Below are the code and all the weights of a small trained network. Each question names an input and a class and asks about switching units off, where a switched-off unit gives its printed mean instead of its output.

import numpy as np


def w(rows, s, z=0):
    codes = np.array(rows[::2]) - 128.0
    scale = np.full(codes.shape[1], s)
    scale[-1] = z or s
    return codes * scale


def f(y):
    return np.maximum(y, 0)


def log_softmax(a):
    a = a - a.max(-1, keepdims=True)
    return a - np.log(np.exp(a).sum(-1, keepdims=True))


def net(x, mask):
    res = np.array(x, float).reshape(1, 3) / 4 @ E
    y = f(res @ A[0][:, :-1].T + A[0][:, -1])
    res = res + np.where(mask, y, B[0][:, -1]) @ B[0][:, :-1]
    return log_softmax(res[-1] @ U[:, :-1].T + U[:, -1])


A, B = {}, {}
E = w([
[205,125,72,44,172,200,141,57,17,193,34,205],'x0',
[226,255,149,71,146,106,144,213,124,96,209,191],'x1',
[109,85,210,53,172,52,85,188,51,117,107,120],'x2',
],0.0099)
A[0] = w([
[171,99,119,44,147,164,124,87,8,164,67,158,36],'neuron 0',
[139,166,159,173,93,90,135,159,190,101,172,115,107],'neuron 1',
[129,129,45,188,110,225,134,35,168,147,103,130,217],'neuron 2',
[76,120,158,199,124,87,117,174,227,119,177,115,158],'neuron 3',
[84,83,114,144,128,147,139,96,98,132,89,108,119],'neuron 4',
[36,71,185,126,139,51,113,167,120,112,125,96,174],'neuron 5',
[78,58,121,152,120,146,119,53,112,151,76,116,195],'neuron 6',
[146,171,108,141,124,156,132,137,167,134,159,155,127],'neuron 7',
[202,174,107,72,151,156,125,131,110,135,137,168,57],'neuron 8',
[57,93,140,185,119,111,120,102,180,123,126,111,250],'neuron 9',
],0.013,0.0021)
B[0] = w([
[181,169,89,7,171,62,119,97,98,21,127,60,253],'neuron 0',
[19,160,78,84,161,144,123,138,133,116,118,125,212],'neuron 1',
[216,131,120,170,133,211,156,7,107,186,97,198,227],'neuron 2',
[168,164,39,123,134,134,133,100,125,9,127,30,244],'neuron 3',
[127,114,105,150,169,143,130,216,157,142,172,164,176],'neuron 4',
[169,89,235,184,68,72,141,128,112,172,108,125,213],'neuron 5',
[74,47,62,141,186,191,118,169,164,163,130,143,204],'neuron 6',
[164,70,125,116,147,91,125,143,92,45,113,21,173],'neuron 7',
[43,124,186,197,70,97,126,158,150,151,125,107,205],'neuron 8',
[78,101,147,165,120,129,128,198,134,173,150,143,207],'neuron 9',
],0.014,0.022)
U = w([
[180,140,110,123,77,165,87,125,174,163,181,228,4],'0',
[12,101,76,134,191,131,109,237,166,109,147,86,172],'1',
[186,56,211,150,109,103,107,161,113,208,106,173,198],'2',
[167,205,67,14,163,132,123,80,89,40,104,106,140],'3',
[140,160,157,205,11,108,162,113,117,90,104,73,111],'4',
[66,181,191,139,70,139,106,154,127,181,128,210,66],'5',
[150,107,62,201,142,254,164,87,160,163,114,174,124],'6',
],0.0076,0.0036)

Each question gives the input, the list of numbers given to net, and the class t.
The units are the neurons (one row each of A and B). Each row of codes is followed by its name. A weight is (code - 128) times the scale printed after its matrix; where a second scale follows, it is the last column's (A, B and U).
mask holds one flag per neuron, in row order. A switched-off neuron (its flag False) gives its mean, the last column of its row in B, instead of its output. The means were averaged over made-up inputs and are rounded, as every weight is.
A unit's drop is (log p(t) with every unit on - log p(t) with that unit switched off) / (log p(t) with every unit on - log p(t) with every unit switched off).
The circuit of an input: a set's keep is (log p(t) with only the set's units on - log p(t) with every unit switched off) / (log p(t) with every unit on - log p(t) with every unit switched off). Starting from all 10 units, units are removed one at a time, each time the one whose removal leaves the highest keep (on an exact tie, the one counted first), for as long as the keep stays at least 0.8.
units of the circuit, in order: the units of the circuit, biggest drop first
most important unit: the unit with the biggest drop
top k neurons: the k neurons with the biggest drops, biggest first
drop when u is switched off: that unit's drop, to one decimal
input [2,8,-4], class 4: top 2 neurons => (neuron 6; neuron 8)
input [2,6,-4], class 4: units of the circuit, in order => (neuron 8)
input [-2,-2,4], class 2: units of the circuit, in order => (neuron 5; neuron 0)
input [7,0,-8], class 6: top 2 neurons => (neuron 2; neuron 3)
input [2,6,-7], class 4: top 2 neurons => (neuron 8; neuron 7)
input [1,7,8], class 4: units of the circuit, in order => (neuron 8; neuron 1)
input [-3,-3,4], class 2: units of the circuit, in order => (neuron 5; neuron 0)
input [-1,8,7], class 5: units of the circuit, in order => (neuron 3; neuron 0)
input [2,5,-8], class 6: top 4 neurons => (neuron 2; neuron 0; neuron 5; neuron 3)
input [2,-8,4], class 1: top 2 neurons => (neuron 6; neuron 4)
input [7,-1,-7], class 6: top 2 neurons => (neuron 2; neuron 3)
input [0,-1,8], class 2: top 2 neurons => (neuron 5; neuron 3)
input [-3,-1,7], class 4: top 3 neurons => (neuron 6; neuron 2; neuron 4)
input [5,-4,-2], class 6: most important unit => neuron 2
input [-4,-2,-4], class 6: top 2 neurons => (neuron 0; neuron 2)
input [-2,6,1], class 1: top 2 neurons => (neuron 0; neuron 2)
input [-5,-3,3], class 4: top 3 neurons => (neuron 5; neuron 3; neuron 6)
input [-3,3,7], class 4: top 2 neurons => (neuron 5; neuron 0)
input [-3,-2,7], class 2: drop when neuron 5 is switched off => 0.6
input [-2,-4,-6], class 6: units of the circuit, in order => (neuron 2)
input [3,-2,-4], class 6: drop when neuron 0 is switched off => 0.0
input [4,-7,6], class 1: drop when neuron 3 is switched off => 0.1
